Moves between items:
at | ^ *
Sed | Nop Dap
Bos | Zop Kop
Vik | Veb Rup
Nop | Sir Zef
Dak | Vub Sur
Ful | Kop Zop
Vis | Las Div
Sir | Rup Veb
Fof | Fop Gez
Veb | Zef Sir
Ded | Nul Fup
Las | Ked Dov
Fup | Ror Ded
Bov | Vis Buk
Div | Buk Vis
Laf | Ful Far
Fop | Vik Tar
Bef | Fup Nul
Rup | Tar Vik
Dov | Div Las
Kop | Sed Bos
Soz | Sur Vub
Zef | Dap Nop
Ked | Bef Vob
Gez | Puf Fof
Vob | Dov Ked
Sur | Gaf Dak
Tar | Gez Fop
Gaf | Rif Nog
Buk | Bas Bov
Dap | Bos Sed
Zop | Far Ful
Far | Soz Laf
Rif | Bov Bas
Vub | Laf Soz
Nog | Dak Gaf
Puf | Ded Ror
Ror | Fof Puf
Bas | Nog Rif
Nul | Vob Bef

In the rows, 26 stands for zero.

The rows follow the links: the fewer symbols apart two items are, the more alike their rows tend to be.

Each row is also shifted at random along 3 hidden directions that mean nothing.

Each row, then its item:
27 29 27 23 24 25 24 26 23 23 23 21 25 27 26 23 29 30 25 27 26 32 31 23 28 22 27 22 30 28 29 25 24 27 25 26 22 29 27 27 23 24 27 23 27 31 32 30 30 24 33 24 26 23 29 22 22 24 25 30 30 29 | Zop
25 26 27 23 26 22 23 26 23 23 20 25 21 32 25 22 30 31 22 33 25 31 31 21 31 18 27 21 30 27 26 24 29 27 29 23 24 26 27 26 23 26 26 25 24 32 28 24 29 25 31 23 22 23 30 21 21 25 24 32 25 35 | Soz
30 29 27 31 32 28 27 32 31 31 39 31 28 21 26 23 26 26 22 25 33 26 24 32 23 34 31 32 22 30 30 29 24 28 25 30 23 30 30 30 33 27 30 27 22 25 27 24 24 25 20 29 29 34 31 33 29 30 33 27 21 29 | Las
21 25 29 33 27 27 26 28 31 25 33 30 29 30 29 30 26 29 34 26 33 24 25 28 25 31 25 23 22 28 22 29 25 30 24 31 33 30 27 25 25 24 23 29 29 20 18 27 24 26 25 32 26 32 24 30 29 27 25 23 21 14 | Fof
25 29 28 34 25 24 32 24 27 28 22 30 28 25 28 26 26 21 25 27 24 20 22 29 25 30 25 29 21 28 25 33 27 22 26 28 23 21 29 29 23 27 25 24 26 25 24 27 24 30 28 26 27 27 28 28 32 24 25 21 31 33 | Bef
28 30 24 22 29 28 27 27 31 31 29 30 30 21 20 31 27 26 26 21 29 25 27 25 27 30 29 29 27 27 29 21 27 29 23 28 29 29 21 28 34 26 28 30 25 25 26 27 26 29 24 28 32 26 21 24 29 26 27 30 25 27 | Vob
24 30 27 25 24 25 26 30 32 23 27 30 23 33 27 21 24 30 25 33 30 30 29 27 26 23 31 23 25 33 24 27 30 28 24 30 27 29 30 26 24 26 25 23 29 31 28 24 25 23 30 25 22 31 30 27 22 24 25 27 27 24 | Nog
28 33 29 25 26 25 23 34 29 25 31 32 24 27 20 22 26 29 24 30 34 33 29 27 23 25 32 26 26 33 27 25 28 28 21 30 23 29 31 27 27 25 27 24 26 33 33 25 26 23 28 26 29 32 30 27 22 26 27 27 29 29 | Buk
28 24 30 27 23 28 25 30 19 34 18 33 20 29 29 27 22 27 27 25 27 26 27 17 25 22 19 23 28 23 31 21 28 25 30 21 32 24 25 21 22 28 28 30 32 24 25 27 25 31 25 30 30 24 17 27 26 26 24 32 31 44 | Vik
22 24 28 24 23 25 31 21 24 30 13 29 21 33 31 28 20 23 23 34 17 21 24 25 29 24 24 24 25 25 26 26 32 23 32 23 31 25 28 24 23 32 25 25 27 28 28 21 25 31 29 24 20 25 24 29 27 25 23 28 30 35 | Vub
30 31 27 26 27 28 27 31 28 35 32 34 25 23 21 25 22 27 21 25 31 22 26 25 25 33 30 26 24 33 29 22 29 29 24 31 19 35 24 27 34 26 30 26 23 26 30 26 24 27 28 31 32 31 26 30 28 21 30 42 29 42 | Div
26 25 19 22 30 28 31 18 32 26 26 22 31 26 24 32 29 23 25 23 21 22 24 34 31 29 31 32 25 22 26 28 27 25 28 27 30 25 23 30 34 29 22 28 19 25 28 22 25 29 24 23 26 24 25 25 30 30 26 20 19 12 | Rif
31 32 27 23 30 29 25 33 31 31 36 31 28 21 21 27 25 28 25 24 35 29 28 25 23 31 34 28 26 31 27 22 25 29 21 30 23 34 24 25 34 24 29 29 26 28 28 26 24 26 25 31 34 31 24 28 26 26 30 35 25 30 | Dov
27 22 22 26 23 32 31 16 20 30 21 20 29 25 33 36 23 20 27 22 16 17 21 31 27 32 24 33 23 22 28 32 27 23 33 26 32 25 25 28 28 31 25 26 27 25 25 29 26 29 25 25 26 23 24 30 29 29 27 24 29 21 | Kop
25 30 27 26 23 27 31 24 28 27 23 28 27 26 25 27 25 24 23 30 23 22 23 29 27 29 31 25 22 34 26 27 33 26 25 32 23 27 25 29 28 29 25 24 24 30 28 27 27 27 32 27 28 28 27 26 27 21 25 31 30 30 | Bas

From each start, follow one symbol. Which item do you reach?
Answers are names.
22 26 29 25 27 26 23 34 31 22 30 31 21 33 28 22 23 32 25 35 33 32 29 27 27 23 31 23 25 30 24 27 30 31 24 27 30 31 30 25 24 28 26 23 27 30 30 21 27 23 27 27 21 35 29 31 22 26 27 28 24 24
* Sur
22 25 20 21 29 25 30 19 30 24 22 21 30 28 23 32 30 26 25 27 21 24 27 31 33 27 31 29 29 24 24 26 27 27 28 27 30 24 23 29 31 29 22 27 20 26 28 23 28 28 26 21 23 22 26 24 27 31 26 23 20 15
^ Rif
23 28 28 35 25 24 31 24 31 21 26 28 29 27 28 27 26 25 30 29 26 26 23 30 25 28 25 26 23 28 23 34 25 25 23 29 25 22 30 28 22 27 24 24 27 25 23 27 25 26 27 26 25 29 28 28 28 27 24 15 27 17
* Ded
24 23 27 22 24 27 26 28 25 27 20 30 18 32 32 26 21 26 26 32 25 29 27 25 27 20 26 25 29 23 27 27 30 26 29 21 34 25 31 23 24 30 26 26 29 30 29 21 26 26 25 23 20 30 24 28 20 30 27 25 28 28
* Far
21 26 31 34 26 24 26 29 28 26 27 33 26 30 30 24 24 26 28 29 29 24 24 25 27 27 23 23 23 28 23 29 25 27 26 27 28 25 27 26 22 25 25 25 27 22 22 27 24 27 25 29 26 29 26 30 29 24 25 25 26 30
^ Fof
24 27 25 21 31 25 23 26 30 20 28 23 26 31 25 24 30 29 26 31 28 31 32 28 30 24 31 25 30 26 25 24 26 29 28 25 28 29 24 28 27 26 23 26 23 29 29 22 29 25 28 24 22 27 29 23 25 29 27 25 19 20
^ Gaf
25 21 26 25 26 30 27 25 26 28 27 25 24 29 32 30 23 26 27 27 26 27 25 28 27 27 27 29 27 23 28 29 27 27 30 24 34 27 30 24 28 30 26 26 29 26 26 24 27 26 23 26 22 30 24 32 25 33 29 24 25 21
* Zop
29 24 28 23 24 30 27 25 22 29 25 25 28 25 27 32 23 27 31 20 28 26 26 24 24 28 24 27 29 23 29 25 24 26 27 26 32 27 24 21 25 27 27 30 32 25 24 30 25 27 24 29 30 27 19 27 27 26 28 27 31 22
^ Zef
29 29 25 24 21 30 27 21 21 23 23 18 30 25 25 29 29 27 29 24 22 27 27 27 24 25 25 24 29 28 29 26 27 26 25 28 22 27 27 24 25 25 28 26 32 30 28 32 28 23 31 25 29 21 27 20 23 24 27 26 33 20
* Kop
29 28 28 31 29 23 25 34 28 25 31 35 22 24 27 18 27 25 24 30 31 33 26 27 23 24 27 28 25 29 28 31 25 23 25 23 22 20 34 28 24 27 28 24 27 30 31 25 25 29 23 24 27 31 30 30 25 28 27 21 30 37
* Vob
30 25 24 22 31 26 26 30 30 30 29 30 23 25 25 24 26 25 22 27 30 29 27 27 28 24 28 30 27 24 29 25 26 26 28 22 26 23 27 27 31 29 27 29 23 29 32 20 25 30 21 24 24 28 27 30 27 30 28 26 22 35
* Buk
30 28 29 25 24 32 24 29 23 25 33 20 29 24 26 29 27 29 31 21 30 29 28 28 23 29 29 25 29 28 29 26 23 28 24 32 26 33 26 23 27 24 30 28 30 28 26 31 28 21 27 30 33 27 26 25 21 27 31 30 28 17
^ Bos
30 25 23 25 30 28 30 23 30 30 30 27 30 21 26 28 25 20 22 24 24 21 23 33 25 32 31 33 25 25 28 30 25 24 28 27 25 24 27 31 35 28 27 27 22 26 28 25 25 31 22 23 26 27 27 30 30 29 29 25 23 26
^ Las
23 24 32 27 29 27 20 39 28 27 31 35 20 31 29 22 24 33 32 28 40 31 29 20 25 22 23 23 29 26 27 25 24 29 25 25 34 28 28 19 24 24 27 29 33 23 24 24 26 23 22 32 27 33 20 30 25 29 26 29 25 31
* Tar
31 22 28 29 29 32 22 30 22 28 36 25 25 23 33 25 24 28 26 23 30 28 25 27 24 29 25 30 27 24 30 30 23 28 29 26 27 32 30 24 29 27 31 27 30 25 27 27 26 23 21 29 26 31 29 35 25 31 33 30 24 32
^ Nop
